Here is a tiny trained network, its code and every weight. The questions are about switching its units off for an input and a target symbol, where a switched-off unit gives its printed mean instead of its output.

import numpy as np


def w(rows, s, z=0):
    codes = np.array(rows[::2]) - 128.0
    scale = np.full(codes.shape[1], s)
    scale[-1] = z or s
    return codes * scale


def f(y):
    return y / 2 * (1 + np.tanh(0.7978845608 * (y + 0.044715 * y**3)))


def softmax(a):
    e = np.exp(a - a.max(-1, keepdims=True))
    return e / e.sum(-1, keepdims=True)


def log_softmax(a):
    a = a - a.max(-1, keepdims=True)
    return a - np.log(np.exp(a).sum(-1, keepdims=True))


def net(x, mask):
    ids = ['αγδεηθμξπστφψ'.index(c) for c in x.split()]
    T = len(ids)
    res = E[ids] + P[:T]
    u = 0
    for l in range(2):
        r = res
        for j in range(2):
            rows = slice(4 * j, 4 * j + 4)
            q, k, v = (r @ M[l][rows].T for M in (Q, K, V))
            z = softmax(np.where(np.tri(T) > 0, q @ k.T / 4**0.5, -1e9)) @ v
            o = O[l][rows]
            res = res + np.where(mask[u + j], z, o[:, -1]) @ o[:, :-1]
        u += 2
        y = f(res @ A[l][:, :-1].T + A[l][:, -1])
        res = res + np.where(mask[u : u + 8], y, B[l][:, -1]) @ B[l][:, :-1]
        u += 8
    return log_softmax(res[-1] @ U[:, :-1].T + U[:, -1])


Q, K, V, O, A, B = {}, {}, {}, {}, {}, {}
E = w([
[152,85,100,85,203,164],'α',
[188,62,79,153,122,68],'γ',
[108,116,165,135,156,136],'δ',
[148,174,138,152,60,54],'ε',
[104,129,147,120,176,125],'η',
[126,161,186,122,136,160],'θ',
[133,132,189,161,144,24],'μ',
[182,147,67,117,140,167],'ξ',
[119,201,60,132,63,92],'π',
[6,138,105,148,118,156],'σ',
[102,101,174,147,153,135],'τ',
[191,82,134,129,68,147],'φ',
[118,216,101,129,157,59],'ψ',
],0.019)
P = w([
[98,72,132,31,91,114],'0',
[165,127,160,136,128,165],'1',
[163,143,121,185,147,181],'2',
[146,135,115,123,125,139],'3',
[184,150,113,141,106,86],'4',
[199,186,88,233,135,134],'5',
[155,168,90,153,136,101],'6',
[134,162,93,175,155,87],'7',
[159,180,60,255,149,92],'8',
],0.0088)
Q[0] = w([
[168,143,190,159,121,154],'0.h1',
[136,121,161,167,120,106],'0.h1',
[139,81,146,146,208,98],'0.h1',
[163,190,156,153,232,124],'0.h1',
[137,98,138,93,155,123],'0.h2',
[120,174,77,156,94,60],'0.h2',
[182,143,30,79,187,120],'0.h2',
[169,92,139,204,2,172],'0.h2',
],0.011)
K[0] = w([
[155,165,185,149,127,121],'0.h1',
[137,123,159,136,83,117],'0.h1',
[150,84,144,43,128,86],'0.h1',
[209,121,113,129,153,108],'0.h1',
[106,105,151,130,149,152],'0.h2',
[171,155,104,254,117,37],'0.h2',
[111,137,118,233,181,205],'0.h2',
[187,86,102,122,12,166],'0.h2',
],0.011)
V[0] = w([
[162,128,175,94,162,83],'0.h1',
[219,140,155,82,111,141],'0.h1',
[241,116,105,173,129,88],'0.h1',
[113,77,79,183,131,192],'0.h1',
[121,160,150,94,85,114],'0.h2',
[67,131,172,3,115,138],'0.h2',
[123,127,141,38,77,71],'0.h2',
[73,149,180,209,111,123],'0.h2',
],0.0048)
O[0] = w([
[149,160,113,69,130,170,152],'0.h1',
[237,173,167,114,155,239,233],'0.h1',
[181,253,232,102,162,189,213],'0.h1',
[77,92,143,238,143,150,108],'0.h1',
[95,142,118,128,144,53,154],'0.h2',
[52,117,85,46,195,102,3],'0.h2',
[60,146,72,140,131,71,170],'0.h2',
[93,111,201,99,123,100,90],'0.h2',
],0.0042,0.0012)
A[0] = w([
[133,86,169,82,52,67,147],'0.n1',
[118,195,128,157,121,92,170],'0.n2',
[198,164,117,138,113,186,107],'0.n3',
[94,113,212,105,250,231,95],'0.n4',
[145,1,168,93,93,219,10],'0.n5',
[125,193,145,64,135,76,117],'0.n6',
[172,41,5,62,219,120,69],'0.n7',
[103,172,213,60,127,179,4],'0.n8',
],0.0082,0.0033)
B[0] = w([
[108,85,221,100,66,106,162],'0.n1',
[107,188,117,185,132,74,221],'0.n2',
[161,105,99,144,195,134,253],'0.n3',
[102,131,220,58,26,218,246],'0.n4',
[240,80,255,91,112,85,166],'0.n5',
[165,185,151,111,145,36,164],'0.n6',
[141,124,68,22,162,94,173],'0.n7',
[125,146,69,123,22,160,151],'0.n8',
],0.0069,0.0037)
Q[1] = w([
[11,150,138,157,25,125],'1.h1',
[156,185,48,254,206,132],'1.h1',
[155,150,151,196,124,49],'1.h1',
[169,148,204,236,150,154],'1.h1',
[234,74,156,153,29,109],'1.h2',
[84,35,117,37,103,172],'1.h2',
[157,116,39,147,203,113],'1.h2',
[79,136,13,170,22,194],'1.h2',
],0.0097)
K[1] = w([
[82,136,100,134,55,83],'1.h1',
[133,153,95,234,170,173],'1.h1',
[134,160,191,231,121,130],'1.h1',
[165,109,107,208,105,125],'1.h1',
[198,106,170,127,57,129],'1.h2',
[123,76,101,35,151,102],'1.h2',
[162,114,79,157,169,152],'1.h2',
[107,84,9,109,40,121],'1.h2',
],0.013)
V[1] = w([
[138,136,232,172,89,88],'1.h1',
[127,156,47,83,177,69],'1.h1',
[222,128,123,99,23,99],'1.h1',
[106,217,163,95,162,144],'1.h1',
[138,164,67,92,13,145],'1.h2',
[91,132,138,144,68,214],'1.h2',
[101,1,159,151,209,103],'1.h2',
[90,152,90,180,104,128],'1.h2',
],0.008)
O[1] = w([
[94,180,89,79,16,107,190],'1.h1',
[222,82,111,119,201,226,116],'1.h1',
[111,101,79,227,10,161,254],'1.h1',
[83,151,115,83,174,199,109],'1.h1',
[111,84,141,244,181,238,155],'1.h2',
[82,109,211,171,190,100,105],'1.h2',
[199,199,127,107,152,2,71],'1.h2',
[140,97,182,120,85,146,86],'1.h2',
],0.0067,0.0061)
A[1] = w([
[141,103,255,139,110,135,203],'1.n1',
[167,140,37,196,113,65,4],'1.n2',
[91,189,54,189,189,86,35],'1.n3',
[49,151,119,144,59,109,16],'1.n4',
[139,100,27,163,138,168,91],'1.n5',
[130,88,113,135,119,229,21],'1.n6',
[78,173,170,115,134,212,184],'1.n7',
[108,141,118,21,200,127,40],'1.n8',
],0.0095,0.0029)
B[1] = w([
[152,136,214,151,94,132,205],'1.n1',
[94,73,155,51,172,155,246],'1.n2',
[159,76,110,101,2,165,155],'1.n3',
[134,174,119,191,232,166,254],'1.n4',
[84,192,142,95,103,55,216],'1.n5',
[162,94,80,181,111,53,224],'1.n6',
[95,94,100,39,178,78,249],'1.n7',
[99,141,154,164,80,215,172],'1.n8',
],0.0093,0.0091)
U = w([
[167,91,120,114,172,251,148],'α',
[122,67,95,64,149,85,130],'γ',
[159,153,201,109,174,140,105],'δ',
[128,186,134,216,141,180,97],'ε',
[160,77,157,171,196,124,59],'η',
[120,81,102,144,104,128,189],'θ',
[123,217,168,121,138,15,107],'μ',
[199,151,102,171,201,90,158],'ξ',
[61,119,59,176,110,84,3],'π',
[2,66,147,124,190,138,184],'σ',
[111,153,154,105,117,115,116],'τ',
[189,87,154,183,32,152,204],'φ',
[129,180,96,87,74,179,122],'ψ',
],0.0078,0.0045)

Each question gives the input, a string of symbols that net reads in full, and the target symbol t.
The units are the heads (4 rows each of Q, K, V and O) and the neurons (one row each of A and B). Each row of codes is followed by its name. A weight is (code - 128) times the scale printed after its matrix; where a second scale follows, it is the last column's (O, A, B and U).
mask holds one flag per unit, layer by layer, with each layer's heads first. A switched-off unit (its flag False) gives its mean, the last column of its rows in O or B, instead of its output. The means were averaged over made-up inputs and are rounded, as every weight is.
A unit's drop is (log p(t) with every unit on - log p(t) with that unit switched off) / (log p(t) with every unit on - log p(t) with every unit switched off).
The circuit of an input: a set's keep is (log p(t) with only the set's units on - log p(t) with every unit switched off) / (log p(t) with every unit on - log p(t) with every unit switched off). Starting from the 12 units with the biggest drops (on a tie, the unit counted first), units are removed one at a time, each time the one whose removal leaves the highest keep (on an exact tie, the one counted first), for as long as the keep stays at least 0.8.
circuit, biggest first: the units of the circuit, biggest drop first
unit that matters most: the unit with the biggest drop
top k neurons: the k neurons with the biggest drops, biggest first
top k neurons in layer l: the k neurons of layer l with the biggest drops, biggest first
heads that matter: for each layer, one digit per head in row order, 1 if its drop is at least 0.15 and else 0, layers parted by /
input α θ θ γ γ θ θ θ, target φ: heads that matter : 11 / 10
input γ ψ θ ψ θ, target γ: top 3 neurons in layer 0 : 0.n5, 0.n2, 0.n6
input τ ξ ψ η, target μ: circuit, biggest first : 0.n4, 1.h2, 1.h1, 1.n2
input σ τ φ θ η, target μ: heads that matter : 11 / 11
input φ θ θ η θ ψ, target ψ: heads that matter : 00 / 00
input σ τ ξ, target ξ: unit that matters most : 1.h1
input φ η ψ θ α θ, target γ: top 2 neurons : 1.n7, 1.n4
input α γ θ, target ξ: top 3 neurons : 0.n7, 0.n4, 1.n6
input μ δ δ, target ψ: top 3 neurons : 0.n4, 0.n1, 0.n6
input φ φ τ, target ε: circuit, biggest first : 1.h1, 1.n4, 0.n4, 0.n5
input δ α η γ, target γ: circuit, biggest first : 1.n2, 1.h2, 0.n7
input ξ φ θ θ σ δ, target σ: circuit, biggest first : 1.h2, 0.n4, 0.h1
input α θ τ, target ξ: heads that matter : 01 / 11
input φ θ σ ψ φ θ ξ τ, target ε: top 2 neurons in layer 1 : 1.n2, 1.n4
input σ ψ ψ ξ θ θ θ φ θ, target σ: top 2 neurons in layer 0 : 0.n5, 0.n7
input φ μ η, target ε: circuit, biggest first : 1.h1, 0.n4, 1.n4, 0.n5
input α θ γ σ ξ τ, target φ: top 2 neurons in layer 1 : 1.n4, 1.n1
input φ π θ, target ε: top 4 neurons : 0.n4, 1.n4, 0.n5, 1.n2
input σ θ θ ξ π σ γ φ η, target δ: heads that matter : 10 / 11
input α τ θ δ, target ξ: heads that matter : 01 / 11
input τ σ σ ξ θ, target δ: circuit, biggest first : 1.h1, 0.h1, 1.n6, 1.n1
input θ π φ θ σ η, target ε: heads that matter : 11 / 10
input ψ τ η, target γ: top 3 neurons : 0.n4, 1.n7, 1.n6
input ε σ θ, target π: top 2 neurons : 0.n4, 1.n6
input φ δ γ γ θ ψ δ, target φ: top 2 neurons in layer 0 : 0.n4, 0.n7
input σ φ δ θ τ γ, target γ: top 2 neurons in layer 1 : 1.n2, 1.n5
input θ θ τ ψ θ, target σ: heads that matter : 00 / 11
input η ψ η, target α: heads that matter : 11 / 11
